Below is a small trained network, with its code and all its weights. Each question gives an input and a class and asks what happens when units are switched off, that is, made to give their printed mean instead of their output.

import numpy as np


def w(rows, s, z=0):
    codes = np.array(rows[::2]) - 128.0
    scale = np.full(codes.shape[1], s)
    scale[-1] = z or s
    return codes * scale


def norm(h):
    return h / np.sqrt((h * h).mean(-1, keepdims=True) + 1e-5)


def f(y):
    return y / 2 * (1 + np.tanh(0.7978845608 * (y + 0.044715 * y**3)))


def log_softmax(a):
    a = a - a.max(-1, keepdims=True)
    return a - np.log(np.exp(a).sum(-1, keepdims=True))


def net(x, mask):
    res = np.array(x, float).reshape(1, 6) / 4 @ E
    u = 0
    for l in range(2):
        y = f(norm(res) @ A[l][:, :-1].T + A[l][:, -1])
        res = res + np.where(mask[u : u + 3], y, B[l][:, -1]) @ B[l][:, :-1]
        u += 3
    return log_softmax(norm(res)[-1] @ U[:, :-1].T + U[:, -1])


A, B = {}, {}
E = w([
[165,59,96,123,55,146,70],'x0',
[85,159,108,103,115,150,103],'x1',
[115,51,153,116,117,3,116],'x2',
[179,150,169,255,129,105,77],'x3',
[200,114,136,112,79,10,138],'x4',
[198,121,203,108,72,138,93],'x5',
],0.0068)
A[0] = w([
[134,25,127,10,93,187,133,137],'0.n0',
[73,216,106,72,140,197,193,3],'0.n1',
[51,199,155,162,203,35,216,37],'0.n2',
],0.011,0.0047)
B[0] = w([
[149,41,70,111,99,200,133,251],'0.n0',
[38,239,66,173,174,101,120,216],'0.n1',
[206,46,195,48,248,108,103,253],'0.n2',
],0.011,0.0064)
A[1] = w([
[183,105,5,126,175,69,133,27],'1.n0',
[121,55,151,60,62,38,101,61],'1.n1',
[43,182,68,157,191,38,63,2],'1.n2',
],0.011,0.00058)
B[1] = w([
[103,80,160,149,62,65,150,212],'1.n0',
[59,171,128,213,111,94,179,254],'1.n1',
[43,179,135,178,115,158,248,225],'1.n2',
],0.011,0.0063)
U = w([
[53,216,79,120,220,190,174,197],'0',
[141,154,94,80,138,100,84,4],'1',
[89,112,140,208,63,34,161,191],'2',
[154,164,84,62,137,96,71,3],'3',
[126,50,22,91,58,184,154,179],'4',
[143,88,167,53,250,61,145,182],'5',
[155,179,141,98,124,148,96,41],'6',
[230,158,168,191,119,162,47,210],'7',
],0.013,0.0059)

Each question gives the input, the list of numbers given to net, and the class t.
The units are the neurons (one row each of A and B). Each row of codes is followed by its name. A weight is (code - 128) times the scale printed after its matrix; where a second scale follows, it is the last column's (A, B and U).
mask holds one flag per neuron, layer by layer. A switched-off neuron (its flag False) gives its mean, the last column of its row in B, instead of its output. The means were averaged over made-up inputs and are rounded, as every weight is.
A unit's drop is (log p(t) with every unit on - log p(t) with that unit switched off) / (log p(t) with every unit on - log p(t) with every unit switched off).
The circuit of an input: a set's keep is (log p(t) with only the set's units on - log p(t) with every unit switched off) / (log p(t) with every unit on - log p(t) with every unit switched off). Starting from all 6 units, units are removed one at a time, each time the one whose removal leaves the highest keep (on an exact tie, the one counted first), for as long as the keep stays at least 0.8.
circuit, biggest first: the units of the circuit, biggest drop first
most important unit: the unit with the biggest drop
top k neurons: the k neurons with the biggest drops, biggest first
k most important neurons of layer l: the k neurons of layer l with the biggest drops, biggest first
drop when u is switched off: that unit's drop, to one decimal
input [6,5,-5,2,6,2], class 7: top 2 neurons => [1.n2 0.n0]
input [-1,1,1,5,-8,7], class 7: circuit, biggest first => [1.n2]
input [-4,3,0,-4,4,4], class 2: top 2 neurons => [1.n1 1.n0]
input [-3,7,-2,6,3,5], class 7: top 2 neurons => [0.n1 1.n1]
input [0,-5,-6,7,7,0], class 7: top 3 neurons => [0.n1 1.n1 1.n2]
input [0,1,7,6,-8,0], class 0: circuit, biggest first => [1.n0 1.n2]
input [0,-5,2,7,-1,1], class 7: circuit, biggest first => [1.n1 1.n2]
input [-4,6,6,-5,-6,5], class 4: top 2 neurons => [0.n0 1.n1]
input [6,5,1,1,0,-8], class 2: top 2 neurons => [0.n0 1.n0]
input [-7,-8,1,7,2,7], class 7: circuit, biggest first => [1.n2 1.n1]
input [3,-1,-5,7,-4,-1], class 7: top 2 neurons => [0.n1 1.n2]
input [1,2,0,-1,-6,8], class 4: top 2 neurons => [0.n0 0.n2]
input [2,-7,0,3,-3,2], class 7: top 4 neurons => [0.n1 0.n2 1.n1 0.n0]
input [-7,5,-6,6,7,-3], class 5: most important unit => 0.n2
input [0,-7,-8,0,3,4], class 7: 2 most important neurons of layer 0 => [0.n0 0.n2]
input [0,0,-2,6,-5,2], class 7: 2 most important neurons of layer 1 => [1.n2 1.n1]
input [-2,7,5,-1,-4,6], class 4: drop when 0.n0 is switched off => 0.8
input [-3,8,7,6,-1,-5], class 5: drop when 0.n2 is switched off => 1.5
input [-8,4,3,8,-2,-4], class 5: drop when 0.n2 is switched off => 1.0
